[[ -3   1 -18 -21  26]
 [-13   1 -17 -21  27]
 [ -2   1 -19 -21  26]
 [ 11   1 -22 -17  22]
 [ 19   1 -25 -14  17]
 [-15   1 -15 -16  24]
 [ 13   1 -22 -16  20]
 [-15   1 -16 -19  26]
 [ -7   1  -8   3  10]
 [-10   1 -17 -22  27]]
=>
[[-21  26  -3   1 -18]
 [-21  27 -13   1 -17]
 [-21  26  -2   1 -19]
 [-17  22  11   1 -22]
 [-14  17  19   1 -25]
 [-16  24 -15   1 -15]
 [-16  20  13   1 -22]
 [-19  26 -15   1 -16]
 [  3  10  -7   1  -8]
 [-22  27 -10   1 -17]]

[[ -6  -4 -14 -23   8 -14   8  -1]
 [  2 -15  -8 -24  12 -16  11   5]
 [  2 -15  -8 -24  12 -16  11   5]
 [  2 -15  -8 -24  12 -16  11   5]
 [ -6  -4 -14 -23   8 -14   8  -1]
 [ -4 -20   1 -28   5  -9  -6   7]
 [ 10 -12  -4 -23  10  -5  14  -4]
 [  2 -15  -8 -24  12 -16  11   5]
 [  2 -15  -8 -24  12 -16  11   5]
 [  5 -21   4 -16  -9   0  -2   0]]
=>
[[  8  -1  -6  -4 -14 -23   8 -14]
 [ 11   5   2 -15  -8 -24  12 -16]
 [ 11   5   2 -15  -8 -24  12 -16]
 [ 11   5   2 -15  -8 -24  12 -16]
 [  8  -1  -6  -4 -14 -23   8 -14]
 [ -6   7  -4 -20   1 -28   5  -9]
 [ 14  -4  10 -12  -4 -23  10  -5]
 [ 11   5   2 -15  -8 -24  12 -16]
 [ 11   5   2 -15  -8 -24  12 -16]
 [ -2   0   5 -21   4 -16  -9   0]]

[[ -4  19  -6   3]
 [ 29 -18  30 -16]
 [-22  -8 -22  27]
 [-27  15 -27 -19]
 [ 27 -10  28 -12]
 [ 15   3  15 -11]
 [ 27 -14  28  24]
 [ -5  22  -3 -29]
 [-12  -8 -12  14]
 [-26 -21 -26  23]
 [ -5 -21  -5 -22]
 [  6 -24   4  10]]
=>
[[ -6   3  -4  19]
 [ 30 -16  29 -18]
 [-22  27 -22  -8]
 [-27 -19 -27  15]
 [ 28 -12  27 -10]
 [ 15 -11  15   3]
 [ 28  24  27 -14]
 [ -3 -29  -5  22]
 [-12  14 -12  -8]
 [-26  23 -26 -21]
 [ -5 -22  -5 -21]
 [  4  10   6 -24]]

[[ 10 -27  -5  -4   2   5  31 -11]
 [  4 -17  11 -10   2   9  -5  11]
 [ -5 -11  -3   9   0   0   4   9]
 [  2  16   9  -2   1 -31   6  -8]
 [  1  -5  -1  -9   4   8   2   2]
 [ -5  -4   0   1  -3 -17  18   0]]
=>
[[ 31 -11  10 -27  -5  -4   2   5]
 [ -5  11   4 -17  11 -10   2   9]
 [  4   9  -5 -11  -3   9   0   0]
 [  6  -8   2  16   9  -2   1 -31]
 [  2   2   1  -5  -1  -9   4   8]
 [ 18   0  -5  -4   0   1  -3 -17]]

[[ -4 -10   9  -4 -15  10  -8  10  -4  10   6]
 [  2  24 -20  -4  -8  18 -19   8   5 -18   6]
 [ 19 -15  14 -18  17 -25   2 -21  15  17  15]
 [ 19 -20 -13  25   1  25 -16  -1 -24   5  11]
 [  7 -13  -6  17   0  14  17  -8 -23 -13 -16]
 [-20   2   8 -18  -4 -28   5   1   0  -6 -10]
 [  4  -6  11 -14 -16   9  -3   6   2   8   4]]
=>
[[ 10   6  -4 -10   9  -4 -15  10  -8  10  -4]
 [-18   6   2  24 -20  -4  -8  18 -19   8   5]
 [ 17  15  19 -15  14 -18  17 -25   2 -21  15]
 [  5  11  19 -20 -13  25   1  25 -16  -1 -24]
 [-13 -16   7 -13  -6  17   0  14  17  -8 -23]
 [ -6 -10 -20   2   8 -18  -4 -28   5   1   0]
 [  8   4   4  -6  11 -14 -16   9  -3   6   2]]

[[  0 -16  13 -10 -16  11  -9   4   2]
 [  8   9  15   8   6   4   9  12   4]
 [ 24 -30  24  12  -8  32  -5   4   2]
 [ 24 -22  27  -4 -22  17 -12  -3   1]]
=>
[[  4   2   0 -16  13 -10 -16  11  -9]
 [ 12   4   8   9  15   8   6   4   9]
 [  4   2  24 -30  24  12  -8  32  -5]
 [ -3   1  24 -22  27  -4 -22  17 -12]]

[[-36  20   0  20  -9  10  13   6   6  -9  10]
 [ 35 -19   0 -20   8 -10 -13  -6  -6   9 -10]
 [ 22 -12   0 -12   5  -6  -8  -4  -4   5  -6]
 [ 14  -8   0  -8   3  -4  -5  -3  -2   4  -4]
 [ 31 -17   0 -17   7  -9 -11  -5  -5   8  -9]
 [ 27 -15   0 -15   7  -8 -10  -5  -4   7  -8]
 [ 34 -19   0 -19   8 -10 -12  -6  -5   8 -10]]
=>
[[ -9  10 -36  20   0  20  -9  10  13   6   6]
 [  9 -10  35 -19   0 -20   8 -10 -13  -6  -6]
 [  5  -6  22 -12   0 -12   5  -6  -8  -4  -4]
 [  4  -4  14  -8   0  -8   3  -4  -5  -3  -2]
 [  8  -9  31 -17   0 -17   7  -9 -11  -5  -5]
 [  7  -8  27 -15   0 -15   7  -8 -10  -5  -4]
 [  8 -10  34 -19   0 -19   8 -10 -12  -6  -5]]

[[ 34 -29 -29  37 -31  35 -30  36]
 [-12  22  22 -15  21 -11  21 -13]
 [-13  17  17 -15  17 -13  17 -14]
 [ -2  -6  -5  -3  -5  -2  -5  -2]
 [ 25 -19 -18  24 -21  26 -18  26]
 [ 36 -37 -33  35 -36  35 -31  35]
 [ 10 -17 -16  11 -19  10 -16  11]
 [-19  32  33 -22  33 -19  33 -21]
 [ 21 -24 -23  23 -23  21 -23  22]]
=>
[[-30  36  34 -29 -29  37 -31  35]
 [ 21 -13 -12  22  22 -15  21 -11]
 [ 17 -14 -13  17  17 -15  17 -13]
 [ -5  -2  -2  -6  -5  -3  -5  -2]
 [-18  26  25 -19 -18  24 -21  26]
 [-31  35  36 -37 -33  35 -36  35]
 [-16  11  10 -17 -16  11 -19  10]
 [ 33 -21 -19  32  33 -22  33 -19]
 [-23  22  21 -24 -23  23 -23  21]]

[[  0  -1 -13   3 -15  -6  11  17  15   3 -27  -4   7   5]
 [  2  -7  -5  -7  -2  18   7  -3   9  -7   4   7   6  -7]]
=>
[[  7   5   0  -1 -13   3 -15  -6  11  17  15   3 -27  -4]
 [  6  -7   2  -7  -5  -7  -2  18   7  -3   9  -7   4   7]]
